Small tables with named rows and columns. After each table, cells are looked up by row and column.

Sel
|  | Laro | Notipoz | Lapimuk | Kiz | Lofizem | Vepe | Ludofa |
|---|---|---|---|---|---|---|---|
| Vimego | 60.5 | 43.3 | 65.5 | 44.5 | 45.4 | 68.4 | 43.2 |
| Mun | 47.1 | 66.0 | 23.5 | 51.3 | 43.3 | 24.1 | 60.5 |
| Dugiguf | 47.4 | 56.3 | 35.3 | 54.2 | 42.3 | 40.7 | 52.3 |
| Ledidu | 55.6 | 44.1 | 63.5 | 43.2 | 52.6 | 59.2 | 46.5 |
| Mez | 48.8 | 39.3 | 68.3 | 70.9 | 31.3 | 66.3 | 24.0 |
| Femufit | 53.6 | 59.9 | 30.0 | 28.7 | 66.8 | 31.5 | 77.0 |
| Kosurim | 55.3 | 60.3 | 29.0 | 28.3 | 67.7 | 28.8 | 79.0 |
| Vop | 65.3 | 48.4 | 29.1 | 58.2 | 58.0 | 32.5 | 46.3 |
| Sivila | 74.5 | 39.9 | 41.0 | 72.2 | 25.1 | 47.8 | 26.4 |
| Rotesev | 43.3 | 53.8 | 69.8 | 41.0 | 44.0 | 63.1 | 42.0 |
| Sikiru | 32.8 | 59.1 | 43.1 | 36.0 | 79.1 | 38.5 | 75.1 |
| Gud | 45.2 | 46.4 | 69.6 | 47.0 | 42.9 | 65.8 | 38.0 |

What is the Lofizem of Rotesev in Sel? 44.0
What is the Vepe of Vop in Sel? 32.5
What is the Lofizem of Kosurim in Sel? 67.7
What is the Lofizem of Ledidu in Sel? 52.6
What is the Laro of Dugiguf in Sel? 47.4
What is the Kiz of Femufit in Sel? 28.7
What is the Vepe of Kosurim in Sel? 28.8

Reruv:
          Vunaz   Zotef
Rami     -7.807  -0.449
Tutero   -7.749  -6.437
Tor      -6.223  -0.848
Vegovi   -8.051  -6.700
Liforas  -4.318  -2.665
Tafaba   -1.741   5.704
Zan      -4.219  -3.093
Roboga   -6.451  -8.098
Dofasi   -1.311   4.191

What is the Vunaz of Liforas in Reruv? -4.318
What is the Vunaz of Vegovi in Reruv? -8.051
What is the Vunaz of Zan in Reruv? -4.219
What is the Zotef of Tor in Reruv? -0.848
What is the Vunaz of Roboga in Reruv? -6.451
What is the Zotef of Zan in Reruv? -3.093
What is the Zotef of Vegovi in Reruv? -6.700
What is the Zotef of Dofasi in Reruv? 4.191
What is the Vunaz of Tafaba in Reruv? -1.741
What is the Zotef of Roboga in Reruv? -8.098
What is the Zotef of Tafaba in Reruv? 5.704
What is the Zotef of Tutero in Reruv? -6.437
What is the Vunaz of Tor in Reruv? -6.223
What is the Vunaz of Dofasi in Reruv? -1.311
What is the Vunaz of Tutero in Reruv? -7.749
What is the Vunaz of Rami in Reruv? -7.807
What is the Zotef of Liforas in Reruv? -2.665
What is the Zotef of Rami in Reruv? -0.449
Row with the largest Vunaz: Dofasi

Vuson:
,Zupe,Lumafe,Tad,Tineke,Nakebo,Letubu,Sab,Pamo,Pigodok
Damipib,0.60,-0.77,0.47,0.78,-0.18,0.75,-0.19,-0.25,-0.48
Sez,-0.51,0.19,0.15,-0.63,-0.49,0.79,0.11,0.03,-0.60
Mes,0.59,0.08,-0.18,-0.17,0.05,-0.86,0.78,0.19,0.02

Tad of Damipib: 0.47
Lumafe of Damipib: -0.77
Letubu of Damipib: 0.75
Tineke of Mes: -0.17
Nakebo of Sez: -0.49
Sab of Mes: 0.78
Tad of Sez: 0.15
Zupe of Sez: -0.51
Pamo of Mes: 0.19
Zupe of Mes: 0.59
Pamo of Damipib: -0.25
Pigodok of Sez: -0.60

Gup
           Lib     Kag  Zezuvam
Las     -25.52  -77.31     1.94
Domepi   17.62  -52.61    -0.15
Tene     43.93   53.85   -22.41

Kag of Tene is 53.85
Zezuvam of Las is 1.94
Lib of Tene is 43.93
Kag of Las is -77.31
Zezuvam of Domepi is -0.15
Lib of Domepi is 17.62
Kag of Domepi is -52.61
Zezuvam of Tene is -22.41
Lib of Las is -25.52

Lorabod =
	Vemo	Kosira	Tolemum	Sanel	Gom
Ponud	592	-265	-39	478	-205
Mel	820	721	594	287	80
Poponul	226	471	555	233	381
Zutedog	-923	-128	579	233	306
Gizub	248	-94	156	373	366

What is the Vemo of Ponud in Lorabod?
592
What is the Gom of Ponud in Lorabod?
-205
What is the Kosira of Ponud in Lorabod?
-265
What is the Gom of Poponul in Lorabod?
381
What is the Kosira of Zutedog in Lorabod?
-128
What is the Tolemum of Zutedog in Lorabod?
579
What is the Sanel of Zutedog in Lorabod?
233
What is the Kosira of Mel in Lorabod?
721
What is the Vemo of Gizub in Lorabod?
248
What is the Tolemum of Gizub in Lorabod?
156
What is the Vemo of Zutedog in Lorabod?
-923
What is the Tolemum of Mel in Lorabod?
594
What is the Gom of Zutedog in Lorabod?
306
What is the Tolemum of Ponud in Lorabod?
-39
What is the Kosira of Poponul in Lorabod?
471
What is the Vemo of Mel in Lorabod?
820
What is the Kosira of Gizub in Lorabod?
-94
What is the Gom of Mel in Lorabod?
80
What is the Gom of Gizub in Lorabod?
366
What is the Vemo of Poponul in Lorabod?
226

Nin =
|  | Dar | Duteko |
|---|---|---|
| Bez | 0.7 | 0.0 |
| Mot | 0.1 | 0.6 |
| Zubas | -0.7 | -0.6 |
| Domed | -0.2 | -0.9 |
| Sog | -0.8 | 0.2 |
| Suk | -0.9 | 0.0 |
| Vak | 0.0 | -0.9 |
| Beb | 0.3 | 0.6 |
| Vufupe | 0.6 | -0.5 |
| Rureseb | 0.7 | -0.1 |
| Nufo | -0.8 | 0.3 |
| Lazib | -0.6 | -0.7 |
| Vudin | -0.1 | -0.9 |

Duteko of Vufupe = -0.5
Dar of Suk = -0.9
Duteko of Lazib = -0.7
Duteko of Domed = -0.9
Duteko of Bez = 0.0
Duteko of Vudin = -0.9
Dar of Beb = 0.3
Dar of Vak = 0.0
Dar of Domed = -0.2
Duteko of Beb = 0.6
Duteko of Zubas = -0.6
Duteko of Nufo = 0.3
Duteko of Mot = 0.6

Table Rubeti
|  | Nuba | Porove | Rig | Zedamu | Tukim | Noz | Kur | Vola | Nanikom |
|---|---|---|---|---|---|---|---|---|---|
| Desidi | -31.5 | -32.7 | 12.0 | 15.5 | -38.1 | -32.7 | -61.7 | 9.7 | -2.7 |
| Loz | -32.1 | -52.2 | -29.1 | 5.9 | -48.2 | -33.5 | -37.8 | -9.8 | 77.2 |
| Gufe | 0.6 | -30.8 | 21.6 | 10.3 | -42.3 | -17.1 | -54.6 | -4.7 | 12.4 |
| Bufi | -42.5 | -57.7 | -23.0 | 2.4 | -11.5 | -11.8 | -26.9 | -32.9 | 88.8 |
| Vuvifon | 16.3 | 69.2 | 14.5 | 32.8 | -31.0 | 24.7 | 8.1 | -38.8 | 69.1 |
| Luvikit | -11.0 | -72.0 | 13.8 | -14.6 | -47.3 | -26.1 | -73.2 | -6.9 | 21.8 |
| Mez | -39.8 | 37.8 | -22.5 | 26.9 | -16.7 | 7.9 | -34.4 | -43.6 | 37.2 |
| Durugo | -35.7 | -20.9 | 6.1 | 14.3 | -10.7 | -34.6 | -40.2 | 14.4 | -4.4 |
| Sef | -37.6 | -1.7 | -27.4 | 23.8 | 8.8 | 12.2 | -3.0 | -46.3 | 82.1 |
| Runiket | -30.9 | 67.5 | 30.1 | 21.4 | -35.9 | -17.0 | -38.7 | 9.2 | 21.0 |

Mez, Porove => 37.8
Luvikit, Noz => -26.1
Luvikit, Kur => -73.2
Loz, Rig => -29.1
Bufi, Vola => -32.9
Desidi, Nanikom => -2.7
Gufe, Nuba => 0.6
Durugo, Nuba => -35.7
Durugo, Tukim => -10.7
Loz, Vola => -9.8
Runiket, Noz => -17.0
Which row has the largest Vola? Durugo

